Each row is followed by its group and then its class within the group.
36	-26	-12	-8	-17	-6	-17	0	-3	-5	-1	-20	-30	-10	-9	12	-2	0	1	-6	17	11	6	-6	9	-3	-14	-21	-3	11	-26	-5	11	7	-7	27	26	-15	-2	-1	-39	-3	-6	6	-14	-9	1	-6	5	16	-2	-14	17	-13	17	12	-7	-4	-30	11	0	-8	-22	9	0	3	16	-3	-29	1	7	1	17	13	19	-41	17 -> K:G
-12	3	2	-5	19	0	-8	-20	7	39	57	36	-4	7	0	-5	-13	12	3	-6	8	16	15	4	25	8	-6	12	27	-45	-29	3	-33	34	-4	24	9	-30	-3	5	-9	-4	-19	12	14	17	-35	-1	5	9	-24	-7	12	-25	-10	17	-6	2	-7	25	-2	-8	-21	-44	33	-9	6	73	13	-14	-2	16	-2	5	-33	-10	-5 -> H:F
-2	14	-7	-5	-6	5	10	9	11	-22	-35	-38	7	2	4	-4	-6	-15	-14	-8	1	22	2	-5	-19	-7	3	12	-1	-4	-3	0	-3	-30	-2	-22	31	8	9	2	27	-7	4	-27	6	-3	-15	8	-2	-2	9	9	-9	7	11	1	0	-11	1	-14	-12	-1	10	12	-13	4	-12	-87	25	6	-9	-4	-6	2	0	12	-7 -> R:S
24	-9	-5	8	-22	-1	-18	2	-3	-8	-3	-16	-10	-12	-2	19	6	4	4	-2	3	11	1	0	-1	3	-10	-19	-12	10	-19	-6	9	11	-3	6	-5	-7	-6	0	-30	3	-7	15	-1	-12	18	-4	5	26	2	-5	4	-16	6	5	2	7	-24	-1	4	-3	-12	15	-9	-4	13	-1	-14	6	11	5	7	-2	18	-35	21 -> K:P
-14	7	8	0	26	5	11	-5	-8	6	17	54	7	19	6	-14	14	8	9	1	-23	-10	-8	13	8	2	-4	1	30	-28	18	4	-9	19	1	1	13	8	-8	5	18	4	-9	12	11	28	-4	7	4	-14	3	1	-4	-4	-8	5	3	6	16	-7	3	5	-13	-25	19	-11	-12	27	10	7	-7	10	-20	-1	-10	11	-22 -> H:F
12	-2	9	-7	6	10	-15	-8	-2	14	13	29	-10	-13	14	-13	-38	7	14	-12	-7	4	-26	-6	11	48	3	1	31	-20	1	1	7	23	-2	17	11	-16	-6	17	-14	-3	-22	31	-1	23	4	-1	2	17	-8	-12	0	-29	-18	7	0	7	-1	-14	7	-1	-33	-44	26	-15	4	54	1	-9	-15	11	19	0	-12	-34	5 -> H:N
8	-6	9	-6	21	-1	-5	-30	-3	16	32	52	-21	2	-3	-1	-14	8	5	0	14	5	3	3	12	11	-9	-4	35	-24	-38	-1	-6	25	-12	11	9	-22	-11	11	-12	3	-5	11	12	12	-10	-4	-3	-13	29	-11	-3	-20	-11	10	-4	12	-7	21	-10	-16	-10	-21	26	-5	-10	55	7	-10	-9	1	19	2	-25	7	-8 -> H:F
37	-22	-2	14	-17	0	-27	-6	-6	2	10	-1	-13	-15	-2	21	29	7	6	-5	8	9	12	-3	14	22	-10	-30	-10	10	-30	-3	17	21	4	5	-10	-13	-3	5	-37	2	-4	14	0	-11	19	-2	9	20	7	-14	11	-11	5	13	-6	-2	-23	16	10	-2	-18	-2	-6	4	19	12	-37	4	7	9	6	6	19	-38	18 -> K:P
-9	-9	7	-12	11	-7	7	-1	9	14	25	50	-8	0	-6	-12	-48	2	5	6	-2	0	-9	-5	10	18	8	8	27	-4	3	7	-14	8	-14	30	6	-11	-12	12	-16	11	-4	10	-2	15	-8	-15	-10	-16	-11	-6	-2	-18	-14	-2	-2	20	-4	-6	-9	6	-10	-23	31	-10	-4	74	-6	-23	-3	-9	14	3	-24	5	-5 -> H:F
23	-9	-8	5	1	-5	-36	-4	-3	1	-2	-4	-20	0	0	18	-6	1	4	-8	14	25	-9	-5	-5	-2	-24	-19	3	6	-22	-6	-15	6	6	16	26	-6	4	5	-25	-14	3	12	-9	-10	7	5	6	25	-4	-8	14	-1	0	10	-7	-12	-26	22	12	-7	0	20	3	-2	21	11	-18	-4	-4	-4	53	2	10	-26	26 -> K:G
0	8	-12	-12	19	0	-8	5	1	5	-7	-6	0	7	-6	-11	-20	-7	-5	-8	11	-4	-5	-12	-15	0	6	23	14	-23	5	2	-3	-8	0	8	35	37	-4	-1	18	-11	-6	-21	18	15	-23	11	-1	-3	-7	1	-9	1	-3	-8	-9	-8	0	9	1	-8	0	0	6	-1	-10	-30	39	-4	-18	1	18	3	-21	16	-9 -> R:M
-17	-6	-3	10	-11	-5	-29	-13	6	21	27	1	-10	-17	-20	17	-19	-6	3	8	24	23	20	-3	15	-4	2	-12	-6	23	-28	0	2	6	-19	20	-15	-13	5	-1	-30	9	10	1	-17	-36	-13	-11	-1	11	-9	-10	15	-13	3	1	-9	-4	-19	40	-14	-4	9	22	12	0	17	22	-32	-3	5	6	20	14	11	-23	28 -> K:P
-27	21	0	-3	-2	11	7	-6	7	1	-13	3	5	-7	-3	-15	-14	-1	-22	-5	9	1	19	-3	-4	-3	9	19	20	-24	-30	1	18	-6	3	-13	13	-7	3	1	19	1	6	-25	20	-12	-15	9	-3	-8	0	-8	-6	-8	0	-2	-11	-10	-7	-8	-11	-9	-2	-12	10	-11	-6	-67	28	13	-22	-5	-30	4	-17	9	-15 -> R:M
15	-6	7	-4	17	-12	-14	-13	10	30	39	18	-14	0	11	-5	-29	14	11	-1	-4	6	-12	-5	23	45	0	3	28	-28	-16	51	-19	29	1	16	4	-24	-11	9	-24	-1	-18	21	12	37	-9	-6	0	12	-16	-14	23	-18	-20	21	-2	15	-2	8	3	0	-16	-52	21	-3	12	88	13	-20	-11	-5	35	1	-20	-15	7 -> H:F
49	-14	-19	-13	-15	-4	-34	-2	-18	-10	-19	-5	-16	-6	-6	14	11	-7	6	-13	4	12	-5	-7	0	-16	-19	-13	-8	-3	-7	-7	7	19	5	12	27	3	-1	-9	-23	-22	-12	12	-8	-9	12	10	7	28	-1	-3	-16	-6	3	16	3	-20	-22	15	16	-9	-32	10	-11	-4	14	-2	-20	8	-2	4	11	4	7	-35	13 -> K:P

Each row is followed by its group and then its class within the group.
1	2	-22	-10	-27	10	-25	7	-12	10	-19	-1	15	-9	-20	13	24	11	-4	-23	66	17	2	-9	-4	-17	-18	-4	8	-26	-7	22	-7	-9	4	-29	-12	18	26	11	30	15	-19	-9	-2	23	21	7	-19	-11	14	32	-2	44	1	11	-7	17	-2	8	-34	19	27	3	6	-28	10	23	-8	40	24	29	31	-12	-14	-12	-8 -> Q:Z
-21	9	20	-22	-15	-9	1	7	-6	-8	-19	9	-19	28	-12	-55	52	33	-20	11	10	3	-10	10	10	-22	-19	-18	2	-8	-4	-18	-18	3	2	-36	-10	-13	-25	-9	4	-18	-7	9	1	35	22	7	-15	5	24	6	-17	-28	34	4	14	12	22	20	10	17	18	8	3	4	-38	-3	-18	25	4	16	26	4	25	7	-5 -> A:D
-12	4	-11	9	-32	8	2	0	-1	-8	-6	8	-26	7	-10	-18	-2	20	10	22	31	-10	-2	18	-8	-4	-13	-10	-6	-7	-5	-2	7	-3	-9	-16	1	4	7	-8	22	22	-25	7	-4	16	-3	-7	27	-8	4	26	21	55	-10	3	-9	-16	-24	8	-31	0	12	-22	7	-11	13	6	14	-4	17	21	-14	11	-10	-18	5 -> Q:X
-7	-13	5	-19	-25	5	-17	16	6	-3	-23	-4	14	12	-14	-32	53	0	6	-12	48	-3	-14	1	1	-16	-16	-5	-8	-5	-13	-5	-26	-8	7	-16	4	12	-8	2	18	-11	-13	-33	-5	19	-1	-8	-17	-1	15	13	7	34	25	9	9	22	0	20	-4	10	-3	-3	10	-12	-3	10	-6	18	5	1	36	7	14	-4	-11 -> A:E
-9	-8	-21	-13	-41	-20	24	-3	17	8	-16	35	1	19	10	-1	22	15	-1	10	46	6	6	12	-17	-21	-3	-18	6	-13	-22	6	3	2	-18	-37	8	-31	2	-25	19	3	-33	1	-13	30	0	9	-9	-16	2	36	-3	22	14	11	25	-3	14	11	-18	0	28	-21	-7	-1	12	-11	-3	10	24	20	14	2	-22	-30	-13 -> Q:X
